In the rows, zero is written as 128.
Each row of numbers stands for one object and depends on some of the facts below. Use the named rows to name the rest.

How the objects are related:
briska {κ=litro, Φ=b}
broplen {κ=sagok, Φ=a}
drebe {κ=grokos, Φ=a}
drifor {κ=laskazin, Φ=a}
drirun {κ=litro}
drunor {κ=gobrem}
fasi {κ=siplak, Φ=a}
fatron {κ=gurok, Φ=d}
fifo {κ=zozis, Φ=d}
fita {κ=miba, Φ=e}
flibrir {κ=miba, Φ=c}
flolam {κ=gurok, Φ=b}
fotrobrim {κ=gobrem, Φ=b}
gaflevok {κ=vika, Φ=b}
gito {κ=mukla}
godo {κ=broflun}
godro {κ=grokos, Φ=d}
gogror {κ=sagok, Φ=f}
gragol {κ=godo, Φ=e}
grokos {κ=broflun}
grugek {κ=litro}
gruli {κ=broflun, Φ=b}
guklel {κ=zozis, Φ=b}
kana {κ=laskazin, Φ=c}
kaver {κ=mukla, Φ=d}
kizi {κ=broflun, Φ=f}
kliflam {κ=godo, Φ=c}
klisus {κ=rufloper, Φ=f}
klopor {κ=rufloper, Φ=e}
kurek {κ=gurok, Φ=a}
laskazin {κ=gobrem}
legror {κ=grokos, Φ=f}
liplubrum {κ=mukla, Φ=a}
lutus {κ=grugek, Φ=b}
medun {κ=miba, Φ=b}
metror {κ=broflun, Φ=c}
miba {κ=gurok}
muvu {κ=grokos, Φ=e}
nelel {κ=mukla, Φ=b}
nemaras {κ=vika, Φ=f}
nepel {κ=gurok, Φ=f}
niton {κ=zozis, Φ=e}
nugror {κ=vipuskik, Φ=a}
pama {κ=siplak, Φ=b}
petutos {κ=gobrem, Φ=a}
pivu {κ=tofur, Φ=a}
riklal {κ=rufloper, Φ=a}
rizufon {κ=laskazin, Φ=b}
roplek {κ=drirun, Φ=a}
rufloper {κ=mukla}
ruskabas {κ=miba, Φ=f}
sagok {κ=litro}
segan {κ=godo, Φ=f}
setebrik {κ=drunor, Φ=f}
siplak {κ=mukla}
siskorak {κ=zozis, Φ=f}
skano {κ=vipuskik, Φ=c}
skori {κ=broflun, Φ=d}
stagri {κ=miba, Φ=a}
stavak {κ=tofur, Φ=b}
stazus {κ=litro, Φ=d}
stedrol {κ=vika, Φ=e}
steflan {κ=tofur, Φ=f}
stibrel {κ=laskazin, Φ=e}
stipa {κ=drirun, Φ=b}
tofur {κ=mukla}
tregis {κ=mukla, Φ=c}
trekla {κ=gito, Φ=f}
trukon {κ=sagok, Φ=d}
tukor {κ=vika, Φ=a}
vagek {κ=grokos, Φ=c}
veke {κ=gurok, Φ=c}
venu {κ=tofur, Φ=c}
vifol {κ=laskazin, Φ=f}
vika {κ=gobrem}
vipuskik {κ=mukla}
vober {κ=siplak, Φ=d}
voflim {κ=siplak, Φ=e}
voplil {κ=gobrem, Φ=c}
voson {κ=tofur, Φ=d}
zaguzam {κ=gobrem, Φ=e}
zegrobrak {κ=gito, Φ=b}
zotrer {κ=tofur, Φ=e}
zozis {κ=broflun}

Known rows:
fita: [156 100 184 105 103 161 165 150 143 110 145 142 89 124 152 103 176 102 134 135 113 124 122 180 159 130 116 140 138 100 108 94]
siskorak: [136 143 133 108 108 127 107 156 137 49 138 166 59 108 152 120 188 110 110 108 126 109 90 131 138 146 126 137 152 131 128 144]
muvu: [131 124 176 115 98 151 140 159 147 63 162 156 81 85 147 126 172 112 122 124 128 117 125 120 164 149 130 156 146 63 131 118]
gobrem: [151 78 117 134 107 130 165 173 137 105 121 142 132 74 141 110 167 128 91 115 127 108 136 162 169 149 112 147 99 123 117 180]
kizi: [136 135 126 109 109 136 107 157 139 56 146 163 64 95 152 121 179 113 110 114 134 112 101 114 152 147 129 146 156 119 128 146]
niton: [133 137 187 108 96 134 154 154 144 53 139 159 74 119 143 121 187 105 125 112 108 114 100 164 134 147 121 137 135 96 127 115]
vagek: [138 122 129 119 100 153 105 162 137 110 166 157 60 101 137 124 172 117 112 119 159 115 113 115 163 136 119 136 136 68 147 173]
flibrir: [164 99 137 109 105 162 131 153 134 155 150 142 68 140 143 100 178 108 124 129 142 122 109 176 158 116 106 118 128 104 125 149]
broplen: [134 105 105 120 108 137 131 141 143 84 139 141 88 65 138 129 168 122 151 111 108 140 114 122 160 129 115 117 125 153 124 156]
fotrobrim: [158 110 117 134 111 123 132 165 141 134 133 136 109 76 126 121 173 111 151 108 136 114 113 162 171 147 145 164 126 134 133 161]
nugror: [133 106 98 127 109 149 124 147 130 67 144 141 109 80 135 116 180 121 134 95 110 146 121 161 141 147 121 89 136 109 135 157]
grugek: [150 77 146 110 106 137 157 148 140 59 143 147 111 64 157 121 172 127 88 123 120 123 118 119 175 142 93 139 109 157 133 196]
laskazin: [153 78 112 137 108 127 165 175 138 113 116 141 136 72 138 108 164 128 91 114 128 105 137 165 171 150 114 149 97 120 114 179]
gogror: [148 123 109 99 114 133 128 142 147 84 145 151 73 58 159 118 156 118 124 116 127 130 98 101 170 145 121 159 139 158 128 157]
pama: [159 115 132 120 112 140 129 149 134 80 152 140 120 84 131 116 191 108 131 94 134 140 104 165 162 162 136 128 151 117 163 180]
roplek: [133 103 104 121 108 137 131 142 142 84 139 142 88 65 138 129 170 122 150 112 108 140 114 124 159 129 117 118 127 150 124 154]
trukon: [144 106 135 120 102 138 98 146 140 86 145 139 82 81 149 113 151 114 139 113 120 131 99 102 168 149 111 160 156 171 118 151]
stavak: [153 114 125 124 111 136 93 148 127 76 169 139 86 67 151 117 167 109 142 99 118 130 107 171 151 164 137 126 125 132 143 168]
vober: [146 110 131 126 103 151 99 152 129 66 147 138 113 102 142 99 169 112 120 94 125 142 105 141 152 170 117 133 175 121 135 156]
venu: [148 119 104 116 106 150 100 149 124 110 169 145 63 84 154 103 149 117 121 97 129 133 104 174 141 155 111 104 107 91 142 178]

Rows to name:
No name comes twice in this set of rows, the named rows included.
[168 92 159 118 110 149 122 152 135 124 150 136 91 123 139 114 193 100 146 130 131 119 113 172 169 126 132 136 147 143 127 143] => medun
[155 112 123 106 114 150 124 152 138 100 144 149 76 105 159 104 173 110 119 127 129 122 109 141 161 134 124 142 152 134 113 130] => nepel
[139 108 123 130 102 146 62 152 121 65 164 138 78 84 161 100 145 112 132 98 109 132 107 148 142 171 118 127 148 134 114 145] => voson
[145 104 136 121 102 139 95 148 139 87 145 138 83 85 149 112 152 114 139 114 122 129 100 105 166 149 113 159 157 168 117 150] => stazus
[134 95 172 120 99 136 130 164 132 22 143 163 97 114 148 126 201 120 73 118 123 101 117 137 148 145 101 119 127 120 134 185] => godo
[144 130 162 122 104 122 108 157 137 64 143 154 75 117 130 133 204 102 138 107 127 109 91 156 145 143 136 137 144 140 146 163] => guklel
[129 110 149 134 97 150 68 164 134 64 161 150 76 101 145 120 166 112 121 120 139 112 116 88 164 153 126 160 179 111 120 143] => godro
[134 102 177 117 98 129 129 163 130 14 135 166 90 128 146 125 209 117 74 113 117 99 105 153 135 144 100 110 123 131 132 181] => zozis
[131 116 154 130 96 141 75 162 133 61 148 151 72 118 143 117 174 109 125 112 127 112 103 117 150 152 120 148 172 132 119 141] => skori
[141 93 119 126 107 154 124 150 133 103 138 140 91 111 137 115 186 113 147 122 111 131 125 162 150 119 118 101 139 128 111 128] => kurek
[140 121 150 112 103 148 134 146 134 63 165 144 85 69 164 105 149 111 130 103 100 136 116 178 142 169 122 127 115 86 124 122] => zotrer
[144 80 131 121 107 147 108 152 117 30 169 147 105 63 174 105 158 125 81 102 103 129 125 172 143 172 100 95 98 118 128 191] => tofur
[145 121 157 109 104 150 166 147 140 68 150 144 109 84 148 105 170 112 122 101 113 141 115 176 151 165 122 130 135 76 139 133] => klopor

The same objects again, as new rows of numbers:
Some rows with their names:
legror: [128 121 135 100 106 144 75 127 178 121 127 159 128 130 109 118 133 117 117 127 153 130 156 112 149 140 141 116 122 124 134 106 113 151 137 101 153 156 141 115 129 182 141 132 136 87 138 145 70 111 151 106 102 127]
pama: [118 139 119 91 158 126 148 130 141 128 121 156 140 112 119 133 155 132 105 127 135 122 120 149 106 139 108 154 97 107 116 151 144 143 110 107 158 131 133 118 133 89 134 92 133 118 151 121 149 163 137 126 117 123]
fita: [96 153 118 138 118 130 113 165 123 132 122 124 132 90 128 107 128 102 123 97 131 144 147 135 124 122 146 107 140 154 113 113 123 102 174 138 116 154 110 113 95 113 143 115 139 164 121 117 132 124 87 150 118 149]
siplak: [139 125 122 104 124 141 148 139 134 117 125 139 128 134 110 128 136 134 117 131 132 116 123 133 103 107 115 150 101 104 137 133 131 140 115 123 155 117 149 115 88 92 135 115 132 128 159 113 131 153 137 120 108 128]
segan: [130 120 130 118 116 150 83 136 168 121 111 159 136 139 116 130 130 123 139 129 157 118 155 115 146 122 139 104 112 121 149 103 126 143 126 114 125 157 128 121 139 158 144 143 141 83 146 131 94 117 141 107 113 130]
grugek: [136 118 141 131 133 141 130 158 133 122 138 111 109 112 111 110 121 126 137 123 124 131 117 112 130 119 139 127 95 125 125 137 105 129 122 144 130 142 135 146 97 119 117 145 130 115 163 130 137 151 177 128 73 126]
voson: [155 140 127 97 128 147 133 129 116 127 79 123 125 83 107 137 133 163 111 145 160 145 88 125 124 109 110 161 136 99 148 93 126 121 107 124 156 151 141 126 121 88 126 107 109 126 120 117 126 149 103 141 66 127]
vagek: [168 124 137 120 101 133 104 128 176 115 148 141 125 145 113 121 158 135 111 136 134 142 127 96 135 156 121 101 152 148 103 125 120 116 140 92 150 157 143 133 126 167 146 130 147 111 112 137 74 121 167 114 106 139]
lutus: [114 133 143 124 170 133 134 149 139 134 136 123 114 94 123 110 138 121 131 115 120 137 111 127 137 151 134 125 93 130 101 155 108 137 119 130 130 164 119 149 148 127 112 133 130 95 162 140 159 159 185 137 74 123]
siskorak: [129 118 125 130 120 148 81 142 168 123 101 160 137 144 117 139 133 124 151 130 160 110 148 112 146 118 136 88 112 122 157 100 129 141 121 116 112 163 123 126 150 159 147 147 149 78 156 128 105 116 136 106 118 132]
drunor: [134 114 138 133 119 138 112 135 127 119 124 111 117 129 133 110 101 135 134 142 124 129 126 123 126 123 137 119 100 102 108 129 110 118 124 140 136 102 125 143 93 118 159 133 114 137 132 133 137 136 145 109 140 108]
gobrem: [135 115 138 131 119 141 115 139 128 120 124 116 116 125 126 113 106 134 134 138 126 128 128 122 127 122 137 119 104 106 113 131 112 120 126 138 133 110 131 142 96 119 156 134 118 135 137 132 132 136 146 115 130 112]
gaflevok: [111 125 145 121 149 128 107 118 132 129 123 123 119 103 149 104 111 138 124 145 122 138 123 136 133 163 134 120 100 101 79 147 113 123 125 126 139 111 110 151 139 128 167 115 105 128 119 150 151 140 151 112 157 100]
litro: [135 119 139 127 131 144 131 156 135 123 134 113 113 116 112 111 119 124 135 124 127 131 117 114 129 118 137 123 98 124 123 136 107 130 123 142 131 135 132 143 98 116 123 143 129 117 159 131 135 148 168 130 87 127]
stavak: [134 140 142 104 166 154 132 126 137 137 113 134 136 77 110 129 139 148 112 139 143 126 110 141 111 131 107 165 122 90 106 131 128 144 102 106 143 135 136 119 167 75 134 100 119 109 109 115 136 159 123 162 98 128]
flolam: [106 143 126 125 156 136 114 148 150 146 128 134 129 98 140 119 136 120 118 100 134 138 120 143 137 146 131 129 101 137 96 142 120 121 135 125 114 136 107 124 131 124 141 122 132 128 117 134 132 160 116 145 131 130]
pivu: [132 109 116 91 126 140 117 134 114 120 103 125 138 88 87 133 128 147 118 129 135 110 108 113 112 101 108 137 149 90 145 116 132 151 104 108 155 106 172 125 143 89 128 114 114 126 87 120 146 146 129 179 79 130]
stibrel: [104 131 136 134 116 121 110 133 101 112 102 123 126 107 131 104 106 127 143 158 108 133 149 126 119 135 137 84 130 106 106 119 126 107 149 133 138 142 112 157 119 114 170 109 112 147 146 128 172 97 137 99 137 115]
kaver: [144 136 116 95 121 130 142 134 125 123 90 134 119 110 119 138 141 152 111 134 154 144 98 124 128 116 117 146 119 112 152 109 132 121 120 125 160 149 133 130 98 106 127 110 115 133 144 125 138 151 117 118 83 125]
fatron: [131 145 110 118 121 126 116 149 130 135 98 126 115 104 134 126 134 138 119 106 154 156 100 127 145 123 133 126 118 143 135 108 122 102 143 144 131 146 113 133 85 130 134 129 120 151 130 134 126 148 98 122 105 130]

Rows to name:
No name comes twice in this set of rows, the named rows included.
[103 129 132 128 153 122 102 122 126 126 106 126 123 106 150 110 121 138 135 142 120 135 122 141 133 162 127 108 98 106 93 145 126 116 118 129 126 118 107 158 154 126 170 117 111 127 131 142 167 138 144 105 154 99] => rizufon
[145 121 146 116 102 154 102 134 168 119 149 145 120 144 115 129 120 129 117 129 134 131 130 106 139 131 137 124 122 126 114 122 99 133 137 113 141 134 133 122 99 166 139 125 146 112 122 131 98 134 154 115 92 123] => grokos
[99 121 88 117 124 117 96 161 126 135 114 121 132 98 122 113 129 119 126 73 134 130 118 121 140 118 136 107 136 150 134 127 128 127 152 132 121 106 141 120 104 138 140 137 133 159 89 140 136 151 98 172 126 140] => stagri
[113 131 148 127 110 126 112 133 109 114 117 116 124 105 132 99 98 126 130 160 110 134 152 121 116 130 148 97 129 105 99 116 113 111 153 129 145 135 116 144 109 117 163 107 107 152 129 133 155 99 142 101 132 114] => stedrol
[115 107 94 74 124 114 135 136 123 111 112 146 141 123 94 137 144 135 115 114 128 107 122 124 107 106 109 131 124 107 151 139 150 153 115 108 171 107 168 123 107 101 130 108 129 136 133 126 157 151 144 140 101 128] => fasi
[146 114 124 144 129 110 107 131 120 106 100 108 126 126 132 96 139 147 150 154 119 140 120 121 118 150 121 84 126 118 102 137 142 92 117 124 135 123 131 171 133 116 179 138 110 145 136 140 132 117 153 103 167 120] => kana
[135 131 128 113 137 124 133 154 119 123 105 113 100 95 113 117 137 134 136 120 139 158 96 109 146 129 135 120 112 141 143 121 112 113 123 150 148 182 127 164 104 136 102 141 114 113 177 142 150 148 169 117 38 123] => trukon
[127 117 131 118 123 145 87 137 161 119 109 152 133 129 115 118 132 122 136 127 154 122 150 116 142 124 140 107 108 119 146 107 122 145 126 116 130 152 133 122 131 156 142 141 135 90 151 133 97 117 138 110 111 129] => kizi
[145 133 123 126 110 142 103 134 155 125 100 149 121 147 131 170 134 144 138 137 162 131 100 102 157 127 129 98 130 137 150 94 118 107 129 126 117 168 104 139 123 163 140 129 146 105 137 125 134 133 128 100 80 124] => fifo
[174 125 135 116 133 142 138 137 127 120 105 113 138 95 95 117 161 156 119 151 138 134 105 121 97 121 99 140 146 107 124 120 141 121 99 103 150 135 162 129 143 65 140 120 115 125 116 110 101 139 130 161 105 147] => venu

Now the same objects, written a new way:
Known rows:
drifor: [66 107 129 102 99 138 111 167 121 155 122 127 131 178 132 152 134 134 145 139 127 126 110 117 124 137 132 139 99 172 129]
laskazin: [101 105 133 118 77 98 119 147 118 162 131 131 142 154 129 142 130 188 125 136 129 121 128 126 140 142 142 139 104 159 126]
stibrel: [109 111 150 106 107 87 114 153 103 155 130 112 150 179 138 110 140 187 135 143 117 109 101 123 135 135 138 142 93 158 124]
legror: [167 165 122 119 102 110 129 175 138 108 88 137 133 91 115 126 142 111 139 129 139 139 118 137 114 123 79 111 46 91 99]
vika: [114 104 131 121 77 85 121 143 119 166 126 136 140 149 126 144 132 189 125 133 128 128 135 128 144 138 139 137 97 158 128]
kurek: [147 122 128 114 172 152 123 123 143 135 62 143 114 154 137 156 114 98 135 142 131 138 120 132 117 120 143 117 168 139 140]
medun: [195 132 137 138 194 109 124 119 135 141 87 149 123 189 147 151 110 33 114 89 112 123 121 150 133 99 146 113 186 142 142]
kaver: [86 110 125 125 114 145 128 92 142 92 165 113 121 73 124 111 114 114 129 99 136 119 122 137 132 125 133 135 182 113 136]
niton: [185 172 136 122 159 123 121 96 105 110 131 118 133 138 131 98 133 115 126 188 149 125 111 120 130 140 74 118 105 131 104]
kizi: [162 158 126 124 103 137 128 161 132 115 109 121 130 107 128 130 138 102 125 142 132 131 113 123 115 131 103 109 70 112 108]
trekla: [87 125 122 133 106 147 138 146 164 114 141 111 129 69 144 116 138 91 132 121 119 116 114 126 116 136 178 124 101 96 129]
gragol: [191 166 136 115 152 106 124 104 103 118 120 128 139 130 124 98 132 119 130 172 150 130 120 127 126 135 72 119 105 130 105]
sagok: [160 118 129 146 136 162 141 140 104 117 91 135 122 125 113 135 125 219 111 127 122 144 153 121 124 134 121 136 123 138 138]
voflim: [102 120 133 137 157 137 134 105 137 108 158 134 143 97 150 75 128 119 141 130 132 100 114 127 127 140 164 134 133 101 133]
voson: [64 114 124 117 120 120 132 73 159 94 201 90 125 57 120 111 118 103 126 110 121 137 133 138 124 113 147 133 211 127 142]
zaguzam: [124 111 148 110 125 99 121 132 105 149 121 123 147 165 135 108 134 175 132 146 116 115 113 123 134 133 134 138 106 148 126]
nugror: [65 114 113 124 149 158 132 110 163 114 144 132 125 91 139 126 127 87 147 134 141 130 133 122 119 137 163 130 147 120 139]
muvu: [183 156 136 114 145 83 125 120 108 114 95 151 143 114 115 97 135 150 142 143 148 133 127 142 119 125 61 124 90 105 102]
guklel: [174 176 125 144 160 127 121 113 108 114 168 130 129 146 134 127 132 34 118 138 148 128 129 127 134 130 64 122 95 151 103]
drunor: [109 104 130 120 80 92 122 138 116 161 117 137 138 145 125 144 130 184 122 134 131 126 134 126 141 142 141 135 114 151 127]

Name these rows:
No name comes twice in this set of rows, the named rows included.
[101 129 117 138 168 86 139 100 156 121 218 112 137 93 138 112 134 59 125 103 107 138 150 136 122 112 164 137 157 145 136] => stavak
[171 159 124 141 156 111 126 128 110 117 143 142 132 142 133 129 132 60 123 119 140 128 136 135 133 120 81 124 100 137 108] => gruli
[124 119 131 133 122 101 119 154 112 145 150 138 143 170 138 137 137 103 122 96 121 118 129 131 134 121 122 144 101 166 124] => fotrobrim
[62 120 113 112 152 127 134 93 173 122 172 105 124 87 131 127 129 97 144 147 123 152 147 128 106 123 167 129 168 142 144] => pivu
[156 132 132 140 128 200 146 201 106 96 63 109 120 117 117 135 136 202 111 114 95 145 130 109 101 127 121 129 66 119 134] => gogror
[86 110 128 106 115 144 116 155 123 147 105 134 129 158 130 150 134 143 142 144 128 132 123 118 120 134 126 135 105 162 133] => petutos
[208 124 154 121 194 107 124 96 130 140 55 137 127 178 147 119 111 114 122 138 112 121 106 144 125 108 158 108 186 124 144] => fita
[54 107 120 136 113 169 126 96 149 85 181 121 121 64 134 103 114 100 134 87 141 104 114 131 135 131 137 136 180 97 136] => vober
[85 123 116 160 159 137 134 119 146 110 188 147 134 109 151 101 127 43 130 86 133 103 131 133 136 129 157 138 121 111 129] => pama
[84 131 118 115 117 111 142 134 177 122 176 86 130 60 133 114 142 93 128 127 100 140 130 129 108 120 181 120 130 114 135] => steflan

